Below are the code and all the weights of a small trained network. Each question names an input and a class and asks about switching units off, where a switched-off unit gives its printed mean instead of its output.

import numpy as np


def w(rows, s, z=0):
    codes = np.array(rows[::2]) - 128.0
    scale = np.full(codes.shape[1], s)
    scale[-1] = z or s
    return codes * scale


def f(y):
    return y / 2 * (1 + np.tanh(0.7978845608 * (y + 0.044715 * y**3)))


def log_softmax(a):
    a = a - a.max(-1, keepdims=True)
    return a - np.log(np.exp(a).sum(-1, keepdims=True))


def net(x, mask):
    res = np.array(x, float).reshape(1, 8) / 4 @ E
    y = f(res @ A[0][:, :-1].T + A[0][:, -1])
    res = res + np.where(mask, y, B[0][:, -1]) @ B[0][:, :-1]
    return log_softmax(res[-1] @ U[:, :-1].T + U[:, -1])


A, B = {}, {}
E = w([
[104,79,198,60,41,34,58,93],'x0',
[125,124,123,123,126,132,125,125],'x1',
[86,91,139,76,148,150,156,107],'x2',
[170,1,76,173,199,32,149,60],'x3',
[146,209,93,66,98,113,189,15],'x4',
[45,198,129,128,216,111,63,98],'x5',
[132,133,121,134,128,127,118,126],'x6',
[109,136,48,113,115,127,90,146],'x7',
],0.0067)
A[0] = w([
[57,165,95,141,193,100,26,123,162],'neuron 0',
[146,88,124,184,149,57,124,67,78],'neuron 1',
[100,55,205,152,181,170,120,180,138],'neuron 2',
[118,85,112,57,39,104,39,110,70],'neuron 3',
[127,112,100,155,190,210,183,130,81],'neuron 4',
[159,93,73,155,174,34,145,101,3],'neuron 5',
[33,159,154,89,236,135,137,68,174],'neuron 6',
[74,216,136,147,191,41,77,115,74],'neuron 7',
[137,49,36,110,1,165,181,163,142],'neuron 8',
[83,224,193,88,32,235,106,156,16],'neuron 9',
[170,163,53,194,182,180,150,172,33],'neuron 10',
[145,39,97,83,206,118,155,83,106],'neuron 11',
[130,114,189,116,68,72,74,107,81],'neuron 12',
[181,208,43,31,117,117,185,30,96],'neuron 13',
[118,117,167,102,103,38,83,145,57],'neuron 14',
[111,103,170,97,83,48,62,116,78],'neuron 15',
[97,63,83,153,136,163,39,209,102],'neuron 16',
],0.0068,0.0046)
B[0] = w([
[209,38,133,120,116,115,180,194,224],'neuron 0',
[58,121,105,185,130,170,89,188,188],'neuron 1',
[149,183,161,83,122,78,64,77,196],'neuron 2',
[104,125,108,67,149,170,164,97,209],'neuron 3',
[126,145,127,71,206,143,148,113,184],'neuron 4',
[35,87,177,221,120,176,106,164,175],'neuron 5',
[194,75,133,130,80,121,161,139,227],'neuron 6',
[170,93,174,161,146,120,182,185,176],'neuron 7',
[194,80,209,147,129,117,175,184,235],'neuron 8',
[62,74,113,211,103,165,96,178,253],'neuron 9',
[98,229,109,87,193,166,194,84,196],'neuron 10',
[73,94,111,136,106,171,71,145,207],'neuron 11',
[132,162,103,125,203,211,211,94,194],'neuron 12',
[111,177,254,137,135,68,63,95,245],'neuron 13',
[97,190,112,101,212,125,170,90,170],'neuron 14',
[107,162,102,96,182,161,221,99,205],'neuron 15',
[134,178,207,98,170,64,42,46,203],'neuron 16',
],0.009,0.005)
U = w([
[110,163,79,93,208,206,177,99,74],'0',
[22,84,101,199,109,198,60,172,61],'1',
[160,122,101,120,121,125,105,128,249],'2',
[150,167,184,114,143,61,38,90,59],'3',
[244,59,139,138,116,134,184,179,34],'4',
[157,118,83,117,118,143,99,121,230],'5',
],0.011,0.013)

Each question gives the input, the list of numbers given to net, and the class t.
The units are the neurons (one row each of A and B). Each row of codes is followed by its name. A weight is (code - 128) times the scale printed after its matrix; where a second scale follows, it is the last column's (A, B and U).
mask holds one flag per neuron, in row order. A switched-off neuron (its flag False) gives its mean, the last column of its row in B, instead of its output. The means were averaged over made-up inputs and are rounded, as every weight is.
A unit's drop is (log p(t) with every unit on - log p(t) with that unit switched off) / (log p(t) with every unit on - log p(t) with every unit switched off).
The circuit of an input: a set's keep is (log p(t) with only the set's units on - log p(t) with every unit switched off) / (log p(t) with every unit on - log p(t) with every unit switched off). Starting from the 12 units with the biggest drops (on a tie, the unit counted first), units are removed one at a time, each time the one whose removal leaves the highest keep (on an exact tie, the one counted first), for as long as the keep stays at least 0.8.
circuit, biggest first: the units of the circuit, biggest drop first
unit that matters most: the unit with the biggest drop
top k neurons: the k neurons with the biggest drops, biggest first
drop when u is switched off: that unit's drop, to one decimal
input [-8,8,-2,1,-8,-5,7,-7], class 0: circuit, biggest first -> [neuron 10]
input [-1,3,3,0,-5,-3,0,1], class 3: top 2 neurons -> [neuron 16; neuron 2]
input [0,2,-4,-3,-3,-7,-3,6], class 4: top 2 neurons -> [neuron 8; neuron 13]
input [4,-3,2,-2,-4,7,-2,4], class 4: circuit, biggest first -> [neuron 0; neuron 7]
input [2,5,4,1,3,-7,-4,3], class 4: top 2 neurons -> [neuron 8; neuron 16]
input [5,7,8,-8,-4,-8,-1,-5], class 1: top 3 neurons -> [neuron 9; neuron 0; neuron 6]
input [8,2,-5,4,7,-7,5,-5], class 0: circuit, biggest first -> [neuron 12; neuron 15]
input [-4,8,5,0,-2,5,-4,-2], class 4: circuit, biggest first -> [neuron 6; neuron 0]
input [5,-5,7,7,-2,5,-3,-1], class 1: top 3 neurons -> [neuron 11; neuron 1; neuron 5]
input [-2,3,3,-7,-8,0,3,4], class 3: top 2 neurons -> [neuron 16; neuron 2]
input [1,0,-6,8,-8,0,4,-6], class 1: top 2 neurons -> [neuron 1; neuron 5]
input [-7,7,0,2,-8,0,-2,-5], class 3: circuit, biggest first -> [neuron 2; neuron 16]
input [8,-7,7,-5,-5,0,-5,-7], class 0: top 2 neurons -> [neuron 12; neuron 15]
input [-2,4,2,1,-2,4,-1,-2], class 4: top 2 neurons -> [neuron 6; neuron 0]
input [-8,2,-4,7,-4,-2,-1,-5], class 0: top 2 neurons -> [neuron 10; neuron 4]
input [-3,-4,1,2,-7,0,-7,6], class 3: circuit, biggest first -> [neuron 16]
input [-4,-2,-7,-5,-2,8,1,-2], class 4: top 2 neurons -> [neuron 0; neuron 7]
input [0,-6,-5,-4,-8,1,-4,2], class 3: drop when neuron 16 is switched off -> 0.4
input [-2,5,0,2,7,-1,-5,3], class 3: drop when neuron 13 is switched off -> 0.7
input [2,4,-2,-8,-4,-7,-8,2], class 1: drop when neuron 9 is switched off -> 2.3
input [-5,5,-4,8,5,1,-2,4], class 1: unit that matters most -> neuron 5
